Below are the code and all the weights of a small trained network. Each question names an input and a target symbol and asks about switching units off, where a switched-off unit gives its printed mean instead of its output.

import numpy as np


def w(rows, s, z=0):
    codes = np.array(rows[::2]) - 128.0
    scale = np.full(codes.shape[1], s)
    scale[-1] = z or s
    return codes * scale


def norm(h):
    return h / np.sqrt((h * h).mean(-1, keepdims=True) + 1e-5)


def f(y):
    return y / 2 * (1 + np.tanh(0.7978845608 * (y + 0.044715 * y**3)))


def softmax(a):
    e = np.exp(a - a.max(-1, keepdims=True))
    return e / e.sum(-1, keepdims=True)


def log_softmax(a):
    a = a - a.max(-1, keepdims=True)
    return a - np.log(np.exp(a).sum(-1, keepdims=True))


def net(x, mask):
    ids = ['ΘΛΣαβδζηξτω'.index(c) for c in x.split()]
    T = len(ids)
    res = E[ids] + P[:T]
    q, k, v = (norm(res) @ M[0].T for M in (Q, K, V))
    z = softmax(np.where(np.tri(T) > 0, q @ k.T / 2**0.5, -1e9)) @ v
    res = res + np.where(mask[0], z, O[0][:, -1]) @ O[0][:, :-1]
    y = f(norm(res) @ A[0][:, :-1].T + A[0][:, -1])
    res = res + np.where(mask[1:9], y, B[0][:, -1]) @ B[0][:, :-1]
    return log_softmax(norm(res)[-1] @ U[:, :-1].T + U[:, -1])


Q, K, V, O, A, B = {}, {}, {}, {}, {}, {}
E = w([
[223,153,156,124,158,138,49],'Θ',
[211,177,99,99,138,74,106],'Λ',
[165,186,47,113,89,115,109],'Σ',
[173,59,101,31,193,123,204],'α',
[119,76,172,139,33,194,112],'β',
[85,103,56,112,206,152,73],'δ',
[143,117,79,178,161,124,49],'ζ',
[56,85,156,158,100,180,223],'η',
[136,114,157,253,64,138,128],'ξ',
[185,201,98,149,193,251,219],'τ',
[85,155,82,69,93,105,102],'ω',
],0.014)
P = w([
[184,198,68,64,126,213,119],'0',
[156,178,62,100,107,198,133],'1',
[138,166,60,119,98,174,141],'2',
[140,154,73,151,114,130,92],'3',
[111,119,114,155,134,83,106],'4',
[118,113,116,163,134,50,83],'5',
[105,76,110,180,124,3,87],'6',
],0.0078)
Q[0] = w([
[105,74,114,194,195,178,97],'H0',
[155,107,6,27,184,64,53],'H0',
],0.018)
K[0] = w([
[141,217,137,137,116,97,192],'H0',
[37,56,130,157,98,5,122],'H0',
],0.025)
V[0] = w([
[156,101,188,67,5,135,77],'H0',
[220,102,183,208,103,114,196],'H0',
],0.022)
O[0] = w([
[28,146,162,105,55,127,75,81],'H0',
[163,199,141,132,100,246,103,1],'H0',
],0.011,0.0098)
A[0] = w([
[169,162,66,89,148,173,91,123],'N0',
[103,81,158,118,87,92,110,98],'N1',
[157,152,68,107,166,105,94,77],'N2',
[168,114,83,163,157,146,143,107],'N3',
[112,170,150,255,110,127,170,208],'N4',
[129,193,120,146,136,63,58,78],'N5',
[122,189,108,66,153,172,93,111],'N6',
[59,90,151,173,149,171,168,4],'N7',
],0.023,0.0044)
B[0] = w([
[58,146,119,62,152,81,170,224],'N0',
[124,151,85,134,107,177,79,202],'N1',
[114,111,125,145,196,195,91,252],'N2',
[135,113,174,147,19,153,126,236],'N3',
[126,153,94,179,195,72,132,160],'N4',
[201,170,164,80,88,111,178,238],'N5',
[157,92,150,233,130,120,94,199],'N6',
[3,96,246,81,175,171,105,143],'N7',
],0.025,0.012)
U = w([
[177,142,195,151,89,58,132,180],'Θ',
[143,148,171,80,255,92,180,70],'Λ',
[174,193,86,56,169,163,120,148],'Σ',
[104,74,148,43,98,167,185,36],'α',
[86,183,123,154,21,163,76,2],'β',
[138,58,92,150,230,87,166,110],'δ',
[159,38,141,185,126,177,77,95],'ζ',
[10,115,198,140,158,130,142,134],'η',
[99,196,90,223,205,122,97,113],'ξ',
[128,154,59,175,114,162,244,215],'τ',
[67,110,66,102,103,57,125,191],'ω',
],0.0087,0.0054)

Each question gives the input, a string of symbols that net reads in full, and the target symbol t.
The units are the heads (2 rows each of Q, K, V and O) and the neurons (one row each of A and B). Each row of codes is followed by its name. A weight is (code - 128) times the scale printed after its matrix; where a second scale follows, it is the last column's (O, A, B and U).
mask holds one flag per unit, heads first, then neurons. A switched-off unit (its flag False) gives its mean, the last column of its rows in O or B, instead of its output. The means were averaged over made-up inputs and are rounded, as every weight is.
A unit's drop is (log p(t) with every unit on - log p(t) with that unit switched off) / (log p(t) with every unit on - log p(t) with every unit switched off).
The circuit of an input: a set's keep is (log p(t) with only the set's units on - log p(t) with every unit switched off) / (log p(t) with every unit on - log p(t) with every unit switched off). Starting from all 9 units, units are removed one at a time, each time the one whose removal leaves the highest keep (on an exact tie, the one counted first), for as long as the keep stays at least 0.8.
circuit, biggest first: the units of the circuit, biggest drop first
unit that matters most: the unit with the biggest drop
top k neurons: the k neurons with the biggest drops, biggest first
drop when u is switched off: that unit's drop, to one decimal
input Θ ζ Σ ζ Θ η Θ, target η: circuit, biggest first => (H0, N0, N5, N6)
input Θ δ Θ Θ δ ξ δ, target ξ: top 3 neurons => (N6, N3, N0)
input Σ ζ α, target ζ: top 4 neurons => (N5, N3, N0, N2)
input ω δ ω Θ Θ Σ, target Σ: circuit, biggest first => (N3, H0, N5, N1)
input Θ Σ Θ τ η, target τ: circuit, biggest first => (H0, N3, N4, N6)
input ξ Θ α Λ, target α: circuit, biggest first => (N3, H0, N0, N6)
input τ ξ Θ ω Σ α, target ω: top neuron => (N2)
input Θ Θ Λ Θ, target Λ: circuit, biggest first => (N0, H0, N1)
input Θ ω β Θ ξ, target ξ: top 4 neurons => (N4, N1, N0, N3)
input Θ ξ Θ ζ, target ξ: circuit, biggest first => (H0, N6, N3, N0)
input Λ Θ ζ Θ Λ β, target β: top 4 neurons => (N2, N1, N0, N6)
input Σ Θ Σ Σ Σ Θ β, target β: top 2 neurons => (N1, N2)
input Θ Σ Θ Λ Θ, target Λ: circuit, biggest first => (H0, N0, N3)
input Θ Σ Θ, target Σ: circuit, biggest first => (H0, N3, N5, N1)
input ζ η Θ ζ, target η: circuit, biggest first => (H0, N0, N3, N2)
input Σ Θ Θ Θ Θ Σ Θ, target Σ: unit that matters most => N3
input Σ Θ β ζ Σ τ ξ, target τ: circuit, biggest first => (H0, N3, N6, N4)
input Θ ω Θ ω β Θ Θ, target β: circuit, biggest first => (H0, N1)
input Σ Θ Θ β Θ Σ, target β: top 2 neurons => (N1, N0)
input δ η β, target δ: top neuron => (N5)
input Σ η β τ Σ Σ η, target τ: drop when N4 is switched off => 0.2
input Σ ξ Λ, target ξ: drop when N0 is switched off => 0.2
input ζ Σ Λ, target ζ: drop when N5 is switched off => 0.3
